Here is a tiny trained network, its code and every weight. The questions are about switching its units off for an input and a target symbol, where a switched-off unit gives its printed mean instead of its output.

import numpy as np


def w(rows, s, z=0):
    codes = np.array(rows[::2]) - 128.0
    scale = np.full(codes.shape[1], s)
    scale[-1] = z or s
    return codes * scale


def f(y):
    return y / 2 * (1 + np.tanh(0.7978845608 * (y + 0.044715 * y**3)))


def softmax(a):
    e = np.exp(a - a.max(-1, keepdims=True))
    return e / e.sum(-1, keepdims=True)


def log_softmax(a):
    a = a - a.max(-1, keepdims=True)
    return a - np.log(np.exp(a).sum(-1, keepdims=True))


def net(x, mask):
    ids = ['ΔΘΠΨΩαβγεζσ'.index(c) for c in x.split()]
    T = len(ids)
    res = E[ids] + P[:T]
    u = 0
    for l in range(2):
        q, k, v = (res @ M[l].T for M in (Q, K, V))
        z = softmax(np.where(np.tri(T) > 0, q @ k.T / 4**0.5, -1e9)) @ v
        res = res + np.where(mask[u], z, O[l][:, -1]) @ O[l][:, :-1]
        u += 1
        y = f(res @ A[l][:, :-1].T + A[l][:, -1])
        res = res + np.where(mask[u : u + 12], y, B[l][:, -1]) @ B[l][:, :-1]
        u += 12
    return log_softmax(res[-1] @ U[:, :-1].T + U[:, -1])


Q, K, V, O, A, B = {}, {}, {}, {}, {}, {}
E = w([
[39,38,128],'Δ',
[75,143,149],'Θ',
[116,200,193],'Π',
[118,143,2],'Ψ',
[101,128,164],'Ω',
[180,138,174],'α',
[166,122,116],'β',
[100,137,87],'γ',
[75,119,133],'ε',
[55,9,71],'ζ',
[112,103,12],'σ',
],0.02)
P = w([
[90,128,123],'0',
[235,5,183],'1',
[118,142,111],'2',
[114,141,113],'3',
[92,129,124],'4',
[124,150,107],'5',
[115,145,110],'6',
[102,138,117],'7',
[104,139,116],'8',
],0.017)
Q[0] = w([
[3,67,62],'L0H1',
[69,41,150],'L0H1',
[83,70,90],'L0H1',
[73,20,107],'L0H1',
],0.012)
K[0] = w([
[73,215,89],'L0H1',
[79,125,113],'L0H1',
[2,133,83],'L0H1',
[114,222,127],'L0H1',
],0.016)
V[0] = w([
[114,98,144],'L0H1',
[190,105,55],'L0H1',
[85,147,71],'L0H1',
[2,185,98],'L0H1',
],0.0091)
O[0] = w([
[240,103,135,146],'L0H1',
[12,84,221,97],'L0H1',
[166,151,35,189],'L0H1',
[253,242,79,254],'L0H1',
],0.0055,0.0054)
A[0] = w([
[128,178,170,254],'L0N1',
[162,93,41,135],'L0N2',
[146,161,114,185],'L0N3',
[168,142,111,89],'L0N4',
[131,161,126,101],'L0N5',
[193,155,149,128],'L0N6',
[153,187,224,40],'L0N7',
[160,156,194,187],'L0N8',
[127,160,126,108],'L0N9',
[71,89,138,186],'L0N10',
[204,134,91,108],'L0N11',
[4,226,67,99],'L0N12',
],0.013,0.0062)
B[0] = w([
[70,118,193,180],'L0N1',
[92,41,121,221],'L0N2',
[159,125,177,179],'L0N3',
[148,107,94,147],'L0N4',
[64,185,137,137],'L0N5',
[147,126,163,144],'L0N6',
[2,73,69,146],'L0N7',
[105,89,199,154],'L0N8',
[86,191,104,138],'L0N9',
[201,125,93,176],'L0N10',
[107,117,140,183],'L0N11',
[208,167,113,249],'L0N12',
],0.0083,0.013)
Q[1] = w([
[134,120,144],'L1H1',
[132,1,115],'L1H1',
[149,219,129],'L1H1',
[171,39,64],'L1H1',
],0.015)
K[1] = w([
[120,138,131],'L1H1',
[84,30,145],'L1H1',
[235,180,39],'L1H1',
[196,10,198],'L1H1',
],0.013)
V[1] = w([
[108,213,140],'L1H1',
[254,126,161],'L1H1',
[188,159,124],'L1H1',
[117,41,98],'L1H1',
],0.0074)
O[1] = w([
[150,3,187,3],'L1H1',
[154,49,185,204],'L1H1',
[165,81,123,113],'L1H1',
[78,255,73,235],'L1H1',
],0.0078,0.0067)
A[1] = w([
[140,90,163,241],'L1N1',
[77,99,128,254],'L1N2',
[181,137,107,101],'L1N3',
[184,147,116,141],'L1N4',
[114,152,253,112],'L1N5',
[57,130,93,26],'L1N6',
[171,70,132,168],'L1N7',
[131,188,98,142],'L1N8',
[175,164,145,172],'L1N9',
[76,169,115,40],'L1N10',
[149,103,57,116],'L1N11',
[113,128,95,193],'L1N12',
],0.016,0.0095)
B[1] = w([
[189,247,134,207],'L1N1',
[178,255,49,196],'L1N2',
[74,97,130,179],'L1N3',
[99,18,141,198],'L1N4',
[19,60,247,215],'L1N5',
[219,49,102,210],'L1N6',
[179,109,88,200],'L1N7',
[101,157,160,250],'L1N8',
[172,129,161,190],'L1N9',
[141,50,137,217],'L1N10',
[45,46,133,216],'L1N11',
[160,159,160,206],'L1N12',
],0.0089,0.014)
U = w([
[135,63,149,183],'Δ',
[154,248,121,140],'Θ',
[82,206,147,126],'Π',
[86,46,130,17],'Ψ',
[93,86,185,147],'Ω',
[104,164,113,250],'α',
[224,169,115,142],'β',
[145,103,56,59],'γ',
[158,173,178,156],'ε',
[105,91,123,84],'ζ',
[157,64,199,27],'σ',
],0.014)

Each question gives the input, a string of symbols that net reads in full, and the target symbol t.
The units are the heads (4 rows each of Q, K, V and O) and the neurons (one row each of A and B). Each row of codes is followed by its name. A weight is (code - 128) times the scale printed after its matrix; where a second scale follows, it is the last column's (O, A, B and U).
mask holds one flag per unit, layer by layer, with each layer's heads first. A switched-off unit (its flag False) gives its mean, the last column of its rows in O or B, instead of its output. The means were averaged over made-up inputs and are rounded, as every weight is.
A unit's drop is (log p(t) with every unit on - log p(t) with that unit switched off) / (log p(t) with every unit on - log p(t) with every unit switched off).
The circuit of an input: a set's keep is (log p(t) with only the set's units on - log p(t) with every unit switched off) / (log p(t) with every unit on - log p(t) with every unit switched off). Starting from the 12 units with the biggest drops (on a tie, the unit counted first), units are removed one at a time, each time the one whose removal leaves the highest keep (on an exact tie, the one counted first), for as long as the keep stays at least 0.8.
units of the circuit, in order: the units of the circuit, biggest drop first
most important unit: the unit with the biggest drop
k most important neurons: the k neurons with the biggest drops, biggest first
k most important neurons of layer l: the k neurons of layer l with the biggest drops, biggest first
drop when u is switched off: that unit's drop, to one decimal
input Ω Δ ε Π ζ, target γ: 2 most important neurons -> [L1N6, L1N5]
input Δ ζ Ω, target ε: 3 most important neurons of layer 1 -> [L1N1, L1N11, L1N4]
input ε ε ε Π ζ Π Ψ, target Ψ: units of the circuit, in order -> [L1N11, L0N2]
input ζ Ω ε Π α, target Π: most important neuron of layer 0 -> [L0N10]
input γ σ Π β γ, target Δ: units of the circuit, in order -> [L1H1, L0N12, L1N4, L0H1]
input ε α Π Θ, target σ: units of the circuit, in order -> [L1H1, L0N2]
input Π ε ε Θ β, target Θ: units of the circuit, in order -> [L1N5, L1N6]
input ζ Δ Π Δ σ, target Ψ: units of the circuit, in order -> [L1N11, L0N2]
input Δ ζ ε α ε α β, target Θ: 3 most important neurons -> [L1N8, L1N5, L1N11]
input Θ ε ε σ Θ, target σ: 2 most important neurons -> [L0N2, L1N5]
input Ω Π Π ζ Ω γ σ ε Δ, target α: 2 most important neurons -> [L1N8, L1N5]
input γ Π ε γ ε Π, target Ω: 4 most important neurons of layer 1 -> [L1N5, L1N10, L1N6, L1N1]
input ε Π Δ Π, target Ω: 3 most important neurons -> [L1N5, L0N1, L0N2]
input ε Π ε Π Π Ω Π γ, target Δ: units of the circuit, in order -> [L1H1]
input α γ ζ σ Π β ε σ, target Ψ: 3 most important neurons of layer 1 -> [L1N11, L1N1, L1N2]
input ε Θ Π ε ζ Π Ψ, target Ψ: 3 most important neurons -> [L1N11, L0N12, L1N4]
input α Ω Ω ε Ω Ω γ ε Ω, target ε: 2 most important neurons of layer 0 -> [L0N12, L0N10]
input ε ε ε Ω α ε, target β: drop when L1H1 is switched off -> 0.9
input Ω Π ε, target β: drop when L0N7 is switched off -> 0.1
input ε ε ζ Δ α, target Π: drop when L0H1 is switched off -> 0.6
input ζ ε Π ζ ε Δ, target α: most important unit -> L0N12
